Below are the code and all the weights of a small trained network. Each question names an input and a target symbol and asks about switching units off, where a switched-off unit gives its printed mean instead of its output.

import numpy as np


def w(rows, s, z=0):
    codes = np.array(rows[::2]) - 128.0
    scale = np.full(codes.shape[1], s)
    scale[-1] = z or s
    return codes * scale


def norm(h):
    return h / np.sqrt((h * h).mean(-1, keepdims=True) + 1e-5)


def f(y):
    return np.maximum(y, 0)


def softmax(a):
    e = np.exp(a - a.max(-1, keepdims=True))
    return e / e.sum(-1, keepdims=True)


def log_softmax(a):
    a = a - a.max(-1, keepdims=True)
    return a - np.log(np.exp(a).sum(-1, keepdims=True))


def net(x, mask):
    ids = ['αβγεζηω'.index(c) for c in x.split()]
    T = len(ids)
    res = E[ids] + P[:T]
    u = 0
    for l in range(2):
        r = norm(res)
        for j in range(2):
            rows = slice(3 * j, 3 * j + 3)
            q, k, v = (r @ M[l][rows].T for M in (Q, K, V))
            z = softmax(np.where(np.tri(T) > 0, q @ k.T / 3**0.5, -1e9)) @ v
            o = O[l][rows]
            res = res + np.where(mask[u + j], z, o[:, -1]) @ o[:, :-1]
        u += 2
        y = f(norm(res) @ A[l][:, :-1].T + A[l][:, -1])
        res = res + np.where(mask[u : u + 8], y, B[l][:, -1]) @ B[l][:, :-1]
        u += 8
    return log_softmax(norm(res)[-1] @ U[:, :-1].T + U[:, -1])


Q, K, V, O, A, B = {}, {}, {}, {}, {}, {}
E = w([
[34,160,133,215,183],'α',
[102,105,120,198,74],'β',
[135,7,129,96,195],'γ',
[150,74,141,188,124],'ε',
[103,141,122,120,89],'ζ',
[32,83,126,106,95],'η',
[57,165,104,175,49],'ω',
],0.017)
P = w([
[205,104,234,45,100],'0',
[81,113,199,103,250],'1',
[84,126,147,124,197],'2',
[83,127,108,118,200],'3',
[104,118,36,116,184],'4',
[48,123,2,124,209],'5',
],0.007)
Q[0] = w([
[158,125,83,102,143],'L0H0',
[51,76,41,174,135],'L0H0',
[143,161,186,191,26],'L0H0',
[99,185,109,194,121],'L0H1',
[192,208,219,107,226],'L0H1',
[254,231,144,29,118],'L0H1',
],0.0076)
K[0] = w([
[181,171,148,109,194],'L0H0',
[187,61,74,116,65],'L0H0',
[129,153,164,156,197],'L0H0',
[130,152,95,133,232],'L0H1',
[178,140,255,158,154],'L0H1',
[110,63,244,116,96],'L0H1',
],0.01)
V[0] = w([
[141,109,99,221,34],'L0H0',
[13,209,77,38,65],'L0H0',
[141,42,63,128,191],'L0H0',
[149,234,117,51,105],'L0H1',
[154,150,208,125,181],'L0H1',
[255,117,111,104,234],'L0H1',
],0.0094)
O[0] = w([
[129,184,139,37,139,180],'L0H0',
[127,68,82,109,190,107],'L0H0',
[144,34,254,110,94,130],'L0H0',
[216,145,24,198,150,60],'L0H1',
[79,89,27,121,79,97],'L0H1',
[75,69,110,132,51,4],'L0H1',
],0.0091,0.012)
A[0] = w([
[146,151,152,171,139,105],'L0N0',
[155,136,156,183,23,99],'L0N1',
[89,130,192,244,149,251],'L0N2',
[84,101,131,173,165,103],'L0N3',
[205,46,104,178,1,86],'L0N4',
[32,69,106,81,64,167],'L0N5',
[72,79,3,107,125,117],'L0N6',
[136,239,98,139,91,132],'L0N7',
],0.0087,0.0029)
B[0] = w([
[142,69,185,127,112,156],'L0N0',
[180,135,85,199,124,144],'L0N1',
[212,63,102,150,96,255],'L0N2',
[46,114,148,164,121,162],'L0N3',
[179,69,1,106,138,140],'L0N4',
[247,182,150,99,159,172],'L0N5',
[194,167,183,159,163,143],'L0N6',
[94,106,155,193,182,188],'L0N7',
],0.0096,0.0065)
Q[1] = w([
[202,91,41,136,77],'L1H0',
[149,117,145,208,77],'L1H0',
[82,193,64,173,25],'L1H0',
[102,187,150,104,63],'L1H1',
[156,201,168,138,162],'L1H1',
[203,121,254,48,205],'L1H1',
],0.0074)
K[1] = w([
[85,136,120,176,120],'L1H0',
[146,163,188,126,203],'L1H0',
[89,90,173,110,143],'L1H0',
[177,116,100,190,167],'L1H1',
[64,6,64,111,124],'L1H1',
[44,111,52,169,125],'L1H1',
],0.012)
V[1] = w([
[168,117,132,83,138],'L1H0',
[250,151,70,115,96],'L1H0',
[52,107,154,71,134],'L1H0',
[109,101,141,136,183],'L1H1',
[146,106,195,40,162],'L1H1',
[158,110,69,17,137],'L1H1',
],0.011)
O[1] = w([
[146,165,231,148,157,165],'L1H0',
[153,167,168,148,143,53],'L1H0',
[154,76,106,54,141,128],'L1H0',
[94,35,178,122,181,244],'L1H1',
[135,95,151,77,125,239],'L1H1',
[250,132,122,110,120,2],'L1H1',
],0.012,0.0043)
A[1] = w([
[132,133,161,49,105,234],'L1N0',
[154,137,106,183,199,18],'L1N1',
[86,181,97,163,117,105],'L1N2',
[220,163,2,123,129,3],'L1N3',
[134,150,153,170,207,99],'L1N4',
[118,171,64,156,122,97],'L1N5',
[118,138,94,112,110,46],'L1N6',
[145,116,50,206,103,73],'L1N7',
],0.0093,0.0019)
B[1] = w([
[30,128,212,253,212,238],'L1N0',
[60,48,217,210,56,185],'L1N1',
[159,14,252,130,203,153],'L1N2',
[23,171,30,207,214,138],'L1N3',
[150,40,180,100,176,255],'L1N4',
[211,29,111,204,75,141],'L1N5',
[94,188,146,95,211,128],'L1N6',
[40,205,52,105,177,136],'L1N7',
],0.0057,0.0051)
U = w([
[9,100,74,161,95,106],'α',
[66,185,138,17,129,94],'β',
[133,79,141,149,52,199],'γ',
[80,197,170,112,63,225],'ε',
[117,143,107,208,154,2],'ζ',
[137,48,92,84,122,114],'η',
[149,155,93,146,184,104],'ω',
],0.011,0.0017)

Each question gives the input, a string of symbols that net reads in full, and the target symbol t.
The units are the heads (3 rows each of Q, K, V and O) and the neurons (one row each of A and B). Each row of codes is followed by its name. A weight is (code - 128) times the scale printed after its matrix; where a second scale follows, it is the last column's (O, A, B and U).
mask holds one flag per unit, layer by layer, with each layer's heads first. A switched-off unit (its flag False) gives its mean, the last column of its rows in O or B, instead of its output. The means were averaged over made-up inputs and are rounded, as every weight is.
A unit's drop is (log p(t) with every unit on - log p(t) with that unit switched off) / (log p(t) with every unit on - log p(t) with every unit switched off).
The circuit of an input: a set's keep is (log p(t) with only the set's units on - log p(t) with every unit switched off) / (log p(t) with every unit on - log p(t) with every unit switched off). Starting from the 12 units with the biggest drops (on a tie, the unit counted first), units are removed one at a time, each time the one whose removal leaves the highest keep (on an exact tie, the one counted first), for as long as the keep stays at least 0.8.
units of the circuit, in order: the units of the circuit, biggest drop first
unit that matters most: the unit with the biggest drop
which heads matter: for each layer, one digit per head in row order, 1 if its drop is at least 0.15 and else 0, layers parted by /
drop of u: that unit's drop, to one decimal
input γ γ ε ε α, target γ: units of the circuit, in order	L0H0; L0N2
input η η β, target η: units of the circuit, in order	L1H1; L0H0
input ω ω ω α ζ η, target ω: units of the circuit, in order	L0H1
input α η α, target α: units of the circuit, in order	L1H0; L0H1
input γ α γ ω, target γ: units of the circuit, in order	L0H0; L0N2
input γ β β β ζ ζ, target ω: which heads matter	01 / 01
input β ε γ, target β: which heads matter	10 / 00
input ζ η ω ζ, target ζ: units of the circuit, in order	L0H1; L1H0
input ε ε η, target ε: which heads matter	10 / 01
input β η β ε γ, target β: units of the circuit, in order	L0N2; L0H0; L0H1
input ε ζ η β, target ε: which heads matter	11 / 01
input ε β ε ε, target ε: units of the circuit, in order	L0H0; L1H1
input ε β β η β β, target ε: units of the circuit, in order	L0H0; L0H1
input η β η α, target η: units of the circuit, in order	L0H0; L1H0; L1H1
input ε ε ε ε α, target ε: units of the circuit, in order	L0H0
input ζ γ ε ω, target ζ: which heads matter	11 / 10
input η η η, target η: units of the circuit, in order	L0H0; L1H0
input β α β ε, target β: drop of L0H0	0.6
input γ α γ ω γ ε, target γ: drop of L1N7	0.0
input β ζ ζ, target ω: drop of L0N3	0.1
input η α γ α, target η: drop of L1H1	0.2
input β ε β, target β: unit that matters most	L0H1
